Here is a tiny trained network, its code and every weight. The questions are about switching its units off for an input and a class, where a switched-off unit gives its printed mean instead of its output.

import numpy as np


def w(rows, s, z=0):
    codes = np.array(rows[::2]) - 128.0
    scale = np.full(codes.shape[1], s)
    scale[-1] = z or s
    return codes * scale


def norm(h):
    return h / np.sqrt((h * h).mean(-1, keepdims=True) + 1e-5)


def f(y):
    return y / 2 * (1 + np.tanh(0.7978845608 * (y + 0.044715 * y**3)))


def log_softmax(a):
    a = a - a.max(-1, keepdims=True)
    return a - np.log(np.exp(a).sum(-1, keepdims=True))


def net(x, mask):
    res = np.array(x, float).reshape(1, 5) / 4 @ E
    u = 0
    for l in range(4):
        y = f(norm(res) @ A[l][:, :-1].T + A[l][:, -1])
        res = res + np.where(mask[u : u + 5], y, B[l][:, -1]) @ B[l][:, :-1]
        u += 5
    return log_softmax(norm(res)[-1] @ U[:, :-1].T + U[:, -1])


A, B = {}, {}
E = w([
[29,90,135,7],'x0',
[141,165,71,233],'x1',
[78,241,76,219],'x2',
[49,21,92,234],'x3',
[174,172,2,166],'x4',
],0.0048)
A[0] = w([
[1,124,95,186,40],'0.n1',
[61,176,178,212,28],'0.n2',
[166,24,205,107,38],'0.n3',
[127,196,116,170,61],'0.n4',
[36,160,187,87,253],'0.n5',
],0.0092,0.002)
B[0] = w([
[71,44,47,122,221],'0.n1',
[153,197,63,241,177],'0.n2',
[64,46,156,200,238],'0.n3',
[90,193,143,138,171],'0.n4',
[40,95,19,2,252],'0.n5',
],0.01,0.0038)
A[1] = w([
[123,109,36,6,255],'1.n1',
[213,34,138,179,134],'1.n2',
[209,137,114,31,144],'1.n3',
[193,41,54,106,41],'1.n4',
[173,200,48,65,127],'1.n5',
],0.014,0.0032)
B[1] = w([
[235,35,139,192,254],'1.n1',
[44,158,233,177,172],'1.n2',
[144,130,251,157,169],'1.n3',
[221,130,199,155,165],'1.n4',
[197,221,121,166,183],'1.n5',
],0.015,0.011)
A[2] = w([
[104,105,182,208,36],'2.n1',
[119,82,141,7,122],'2.n2',
[117,176,66,204,134],'2.n3',
[63,192,151,185,4],'2.n4',
[45,103,17,177,117],'2.n5',
],0.013,0.0013)
B[2] = w([
[59,164,189,208,253],'2.n1',
[130,69,23,152,140],'2.n2',
[51,119,73,70,221],'2.n3',
[90,116,115,69,208],'2.n4',
[164,3,145,80,196],'2.n5',
],0.013,0.0059)
A[3] = w([
[101,183,56,47,138],'3.n1',
[82,153,134,86,44],'3.n2',
[129,229,49,250,98],'3.n3',
[47,16,77,94,76],'3.n4',
[113,105,217,182,7],'3.n5',
],0.012,0.0015)
B[3] = w([
[194,233,179,78,174],'3.n1',
[135,153,242,87,129],'3.n2',
[101,71,53,1,206],'3.n3',
[98,10,109,38,253],'3.n4',
[159,198,32,212,242],'3.n5',
],0.012,0.0062)
U = w([
[15,148,199,176,149],'0',
[118,250,107,35,4],'1',
[124,34,107,101,214],'2',
[220,173,201,184,123],'3',
],0.014,0.0026)

Each question gives the input, the list of numbers given to net, and the class t.
The units are the neurons (one row each of A and B). Each row of codes is followed by its name. A weight is (code - 128) times the scale printed after its matrix; where a second scale follows, it is the last column's (A, B and U).
mask holds one flag per neuron, layer by layer. A switched-off neuron (its flag False) gives its mean, the last column of its row in B, instead of its output. The means were averaged over made-up inputs and are rounded, as every weight is.
A unit's drop is (log p(t) with every unit on - log p(t) with that unit switched off) / (log p(t) with every unit on - log p(t) with every unit switched off).
The circuit of an input: a set's keep is (log p(t) with only the set's units on - log p(t) with every unit switched off) / (log p(t) with every unit on - log p(t) with every unit switched off). Starting from the 12 units with the biggest drops (on a tie, the unit counted first), units are removed one at a time, each time the one whose removal leaves the highest keep (on an exact tie, the one counted first), for as long as the keep stays at least 0.8.
units of the circuit, in order: the units of the circuit, biggest drop first
top k neurons: the k neurons with the biggest drops, biggest first
top k neurons in layer l: the k neurons of layer l with the biggest drops, biggest first
drop when u is switched off: that unit's drop, to one decimal
input [-8,-3,6,3,4], class 1: top 2 neurons	[0.n3 1.n1]
input [3,-6,-3,7,3], class 3: top neuron in layer 0	[0.n4]
input [0,-1,-7,5,5], class 0: units of the circuit, in order	[0.n5 1.n2]
input [3,-1,4,-3,6], class 1: units of the circuit, in order	[1.n5 3.n3]
input [-2,4,-5,-3,-7], class 0: units of the circuit, in order	[0.n3 1.n1]
input [-8,-3,-5,-4,4], class 0: top 3 neurons	[0.n5 1.n2 1.n1]
input [2,8,-3,-2,2], class 1: top 3 neurons	[0.n5 0.n3 0.n1]
input [-5,8,-3,5,4], class 0: top 2 neurons	[1.n2 0.n5]
input [-7,-2,3,-8,5], class 1: top 2 neurons	[1.n1 0.n5]
input [-5,-2,2,-2,-2], class 1: top 2 neurons	[1.n1 0.n3]
input [-6,6,8,3,5], class 2: top 2 neurons in layer 1	[1.n4 1.n5]
input [-6,3,0,3,-2], class 0: top 3 neurons	[0.n5 1.n2 2.n1]
input [4,5,-3,-7,-6], class 3: top 3 neurons	[1.n1 1.n3 3.n4]
input [8,5,3,-4,-1], class 3: top 2 neurons in layer 1	[1.n1 1.n5]
input [7,0,-8,7,7], class 0: top 3 neurons	[0.n5 1.n2 0.n3]
input [4,2,0,-1,1], class 3: top neuron	[0.n3]
input [-8,8,-3,0,6], class 1: top 2 neurons	[0.n3 1.n1]
input [4,2,-1,4,4], class 3: top 2 neurons in layer 3	[3.n4 3.n3]
input [1,7,-7,4,-5], class 0: drop when 1.n1 is switched off	0.1
input [-4,7,-7,4,6], class 0: drop when 1.n2 is switched off	1.0
input [-2,-1,-7,1,-5], class 0: drop when 0.n3 is switched off	0.4
input [4,-4,-8,-7,3], class 3: top neuron	[1.n3]
input [-3,7,-3,-1,6], class 1: drop when 1.n1 is switched off	0.2
